Below are the code and all the weights of a small trained network. Each question names an input and a target symbol and asks about switching units off, where a switched-off unit gives its printed mean instead of its output.

import numpy as np


def w(rows, s, z=0):
    codes = np.array(rows[::2]) - 128.0
    scale = np.full(codes.shape[1], s)
    scale[-1] = z or s
    return codes * scale


def f(y):
    return y / 2 * (1 + np.tanh(0.7978845608 * (y + 0.044715 * y**3)))


def softmax(a):
    e = np.exp(a - a.max(-1, keepdims=True))
    return e / e.sum(-1, keepdims=True)


def log_softmax(a):
    a = a - a.max(-1, keepdims=True)
    return a - np.log(np.exp(a).sum(-1, keepdims=True))


def net(x, mask):
    ids = ['δζηθξπψ'.index(c) for c in x.split()]
    T = len(ids)
    res = E[ids] + P[:T]
    u = 0
    for l in range(2):
        q, k, v = (res @ M[l].T for M in (Q, K, V))
        z = softmax(np.where(np.tri(T) > 0, q @ k.T / 2**0.5, -1e9)) @ v
        res = res + np.where(mask[u], z, O[l][:, -1]) @ O[l][:, :-1]
        u += 1
        y = f(res @ A[l][:, :-1].T + A[l][:, -1])
        res = res + np.where(mask[u : u + 4], y, B[l][:, -1]) @ B[l][:, :-1]
        u += 4
    return log_softmax(res[-1] @ U[:, :-1].T + U[:, -1])


Q, K, V, O, A, B = {}, {}, {}, {}, {}, {}
E = w([
[57,191,180],'δ',
[98,5,85],'ζ',
[19,163,126],'η',
[106,95,121],'θ',
[108,90,132],'ξ',
[121,136,160],'π',
[104,2,92],'ψ',
],0.012)
P = w([
[89,126,254],'0',
[116,155,159],'1',
[207,92,169],'2',
[119,94,59],'3',
[93,154,169],'4',
[208,90,173],'5',
[117,85,56],'6',
[83,154,178],'7',
[209,86,173],'8',
[118,80,57],'9',
],0.013)
Q[0] = w([
[228,42,93],'L0H0',
[113,47,254],'L0H0',
],0.0088)
K[0] = w([
[129,83,121],'L0H0',
[89,181,249],'L0H0',
],0.016)
V[0] = w([
[137,102,204],'L0H0',
[180,54,2],'L0H0',
],0.0085)
O[0] = w([
[158,58,2,194],'L0H0',
[109,48,196,2],'L0H0',
],0.0071,0.0089)
A[0] = w([
[103,95,198,254],'L0N0',
[136,101,168,157],'L0N1',
[253,10,113,118],'L0N2',
[85,116,21,142],'L0N3',
],0.006,0.0042)
B[0] = w([
[172,127,84,174],'L0N0',
[145,201,110,131],'L0N1',
[96,254,177,255],'L0N2',
[119,104,91,249],'L0N3',
],0.01,0.0047)
Q[1] = w([
[190,141,98],'L1H0',
[47,254,116],'L1H0',
],0.0051)
K[1] = w([
[138,82,254],'L1H0',
[8,241,103],'L1H0',
],0.0077)
V[1] = w([
[251,62,74],'L1H0',
[94,3,238],'L1H0',
],0.0064)
O[1] = w([
[218,251,178,104],'L1H0',
[130,127,1,2],'L1H0',
],0.01,0.0072)
A[1] = w([
[26,158,86,97],'L1N0',
[146,66,67,188],'L1N1',
[195,126,65,138],'L1N2',
[100,165,245,2],'L1N3',
],0.012,0.0041)
B[1] = w([
[144,81,129,254],'L1N0',
[139,132,47,197],'L1N1',
[101,37,217,143],'L1N2',
[253,87,120,202],'L1N3',
],0.012,0.0035)
U = w([
[212,54,183,77],'δ',
[160,128,39,72],'ζ',
[37,90,210,83],'η',
[91,185,109,131],'θ',
[105,176,123,128],'ξ',
[90,255,175,255],'π',
[125,155,17,152],'ψ',
],0.0088,0.006)

Each question gives the input, a string of symbols that net reads in full, and the target symbol t.
The units are the heads (2 rows each of Q, K, V and O) and the neurons (one row each of A and B). Each row of codes is followed by its name. A weight is (code - 128) times the scale printed after its matrix; where a second scale follows, it is the last column's (O, A, B and U).
mask holds one flag per unit, layer by layer, with each layer's heads first. A switched-off unit (its flag False) gives its mean, the last column of its rows in O or B, instead of its output. The means were averaged over made-up inputs and are rounded, as every weight is.
A unit's drop is (log p(t) with every unit on - log p(t) with that unit switched off) / (log p(t) with every unit on - log p(t) with every unit switched off).
The circuit of an input: a set's keep is (log p(t) with only the set's units on - log p(t) with every unit switched off) / (log p(t) with every unit on - log p(t) with every unit switched off). Starting from all 10 units, units are removed one at a time, each time the one whose removal leaves the highest keep (on an exact tie, the one counted first), for as long as the keep stays at least 0.8.
units of the circuit, in order: the units of the circuit, biggest drop first
top k neurons: the k neurons with the biggest drops, biggest first
top k neurons in layer l: the k neurons of layer l with the biggest drops, biggest first
drop of u: that unit's drop, to one decimal
input δ δ δ ψ, target δ: units of the circuit, in order => [L0H0 L0N2 L1H0 L1N3]
input δ η ζ ξ δ ψ η η, target η: top 2 neurons in layer 1 => [L1N1 L1N0]
input ψ ξ ψ ζ ζ, target ψ: top neuron => [L1N1]
input η π ζ ψ, target η: top 2 neurons in layer 0 => [L0N2 L0N0]
input η ψ π π ζ ψ ψ ψ ξ, target π: units of the circuit, in order => [L1N0 L0N2]
input η δ η ψ, target η: top 2 neurons => [L0N2 L1N3]
input δ δ η ζ, target δ: units of the circuit, in order => [L0H0 L0N2 L1N3]
input η ξ ψ ζ η π ξ ψ, target ψ: units of the circuit, in order => [L0N2 L1N1 L0H0]
input δ ψ δ η ζ δ π, target δ: top 2 neurons => [L1N3 L0N3]
input δ ψ ψ ψ θ θ η δ θ ζ, target δ: units of the circuit, in order => [L0H0 L1H0 L0N2 L1N3]
input η ζ δ ψ ζ ξ δ ζ, target ψ: top 2 neurons => [L0N2 L1N1]
input δ δ ψ η, target δ: top 2 neurons => [L1N3 L1N0]
input π ψ δ ξ η, target η: top 3 neurons => [L1N0 L1N1 L0N0]
input ξ δ ζ η δ ξ δ, target η: units of the circuit, in order => [L1H0]
input δ ψ δ π δ δ ζ π π θ, target δ: top 2 neurons => [L1N3 L0N3]
input ξ ψ ψ δ ψ ψ ζ ψ θ, target π: top 3 neurons => [L0N2 L1N0 L1N1]
input δ ζ δ ζ π ζ, target π: top 2 neurons => [L0N2 L0N0]
input ζ θ π δ ψ θ ψ ψ ψ, target π: drop of L0N2 => 1.2
input π π π δ ψ ψ, target π: drop of L1N0 => 0.1
input ψ ψ δ δ θ θ π ψ, target ψ: drop of L1N1 => 0.4
input δ ψ ψ ζ δ η θ ψ η η, target δ: drop of L1N0 => 0.0
input δ ψ δ θ, target δ: top neuron in layer 0 => [L0N3]
input ψ π η ζ δ, target δ: top 2 neurons in layer 1 => [L1N3 L1N0]
input δ ψ ζ π ψ ψ ψ, target δ: top 2 neurons => [L1N3 L0N2]
